[[ 0  1 28 83 16  1  0  1  0  0 -2]
 [79 10 -2  0 -1  1  0 -1 -1 -1  1]
 [ 0  0 -1 -1 18 84 26  1 -1 -1  0]]
->
[[79 10 -2  0 -1  1  0 -1 -1 -1  1]
 [ 0  0 -1 -1 18 84 26  1 -1 -1  0]
 [ 0  1 28 83 16  1  0  1  0  0 -2]]

[[ -6  67 -53]
 [-21  -6  39]
 [ 37  19  19]
 [  0  76  83]
 [-55  49 -56]
 [ 48 -46  78]
 [ 78 -81   7]
 [ 12 -59  59]
 [ -4  60 -47]]
->
[[-55  49 -56]
 [ -6  67 -53]
 [ -4  60 -47]
 [ 78 -81   7]
 [ 37  19  19]
 [-21  -6  39]
 [ 12 -59  59]
 [ 48 -46  78]
 [  0  76  83]]

[[ 34   6  -1  44 -18 -73  16  18 -23 -13]
 [ -7  12  -6 -54  18  80  -9 -20  13  40]
 [ 29  -1   3  44 -17 -68  19  16 -21 -10]
 [ -2 -43  42  47 -21 -33   7 -14  10  -1]
 [ 11  33 -65 -24  -7   7  11  15 -26 -29]
 [ -8  15 -12 -52  21  82 -12 -14   8  36]
 [ 28  -3 -18  26 -31 -72  -3  30 -10 -33]]
->
[[ 11  33 -65 -24  -7   7  11  15 -26 -29]
 [ 28  -3 -18  26 -31 -72  -3  30 -10 -33]
 [ -8  15 -12 -52  21  82 -12 -14   8  36]
 [ -7  12  -6 -54  18  80  -9 -20  13  40]
 [ 34   6  -1  44 -18 -73  16  18 -23 -13]
 [ 29  -1   3  44 -17 -68  19  16 -21 -10]
 [ -2 -43  42  47 -21 -33   7 -14  10  -1]]

[[ 15   9   7   6  36   5]
 [ -7 -47 -71   5   7  19]
 [ -1 -26  -2  35 -11   2]]
->
[[ -7 -47 -71   5   7  19]
 [ -1 -26  -2  35 -11   2]
 [ 15   9   7   6  36   5]]

[[-23 -18 -44 -38   8]
 [  6  17   7 -17 -13]
 [ 33   9 -80 -20  10]
 [ -4 -19  37  30  30]
 [  9  12  33 -36   0]]
->
[[ 33   9 -80 -20  10]
 [-23 -18 -44 -38   8]
 [  6  17   7 -17 -13]
 [  9  12  33 -36   0]
 [ -4 -19  37  30  30]]

[[ 39   6 -21  13]
 [-20  14  35  -6]
 [-15  12  28   1]
 [-16   3  17  -2]
 [ 33   5 -19   7]
 [ 54  10 -27   7]
 [  1   0   1  16]
 [ 53   7 -28  25]
 [  0  -1   7   6]
 [ 44 -19 -53  75]
 [-44  18  66 -35]
 [ 20   4  -7   3]]
->
[[ 44 -19 -53  75]
 [ 53   7 -28  25]
 [ 54  10 -27   7]
 [ 39   6 -21  13]
 [ 33   5 -19   7]
 [ 20   4  -7   3]
 [  1   0   1  16]
 [  0  -1   7   6]
 [-16   3  17  -2]
 [-15  12  28   1]
 [-20  14  35  -6]
 [-44  18  66 -35]]

[[ 46  57 -25  61  19  57  63 -31   3  -3  23 -30]
 [ 11 -64 -35   6  44   6 -20  -1  17 -45  50  15]]
->
[[ 11 -64 -35   6  44   6 -20  -1  17 -45  50  15]
 [ 46  57 -25  61  19  57  63 -31   3  -3  23 -30]]
---
[[ 13  15   8]
 [-26  -5 -33]
 [-69   9  21]
 [-20   3 -20]]
->
[[ 15   8]
 [ -5 -33]]

[[-13   0   9]
 [ 13 -64   1]]
->
[[  0   9]
 [-64   1]]

[[-73 -17  38  12 -20]
 [ 42  21 -31   1 -36]]
->
[[-17  38]
 [ 21 -31]]

[[ 50 -41  40]
 [ 50   5  33]
 [ 25  31  17]
 [ 66 -57  15]
 [ 20 -80  20]]
->
[[-41  40]
 [  5  33]]

[[ 13 -10  74]
 [ 23   9   0]]
->
[[-10  74]
 [  9   0]]

[[ 64 -32  26]
 [ 65 -34  26]
 [ 65 -35  25]]
->
[[-32  26]
 [-34  26]]

[[ 4 29 23 32 11]
 [ 4 47 23 19  6]
 [ 4 68 14  6  6]
 [ 5 47 23 40  6]]
->
[[29 23]
 [47 23]]

[[-74 -32  45 -79 -81]
 [ 44 -12  65  74  -7]
 [ 19  11  31   0 -32]
 [-60 -79  62 -82  74]]
->
[[-32  45]
 [-12  65]]

[[ 13  14  72  64]
 [ 65 -26  61  29]
 [ 27 -55 -83  17]
 [-29  24  85  -9]
 [ 23  36  47  63]]
->
[[ 14  72]
 [-26  61]]
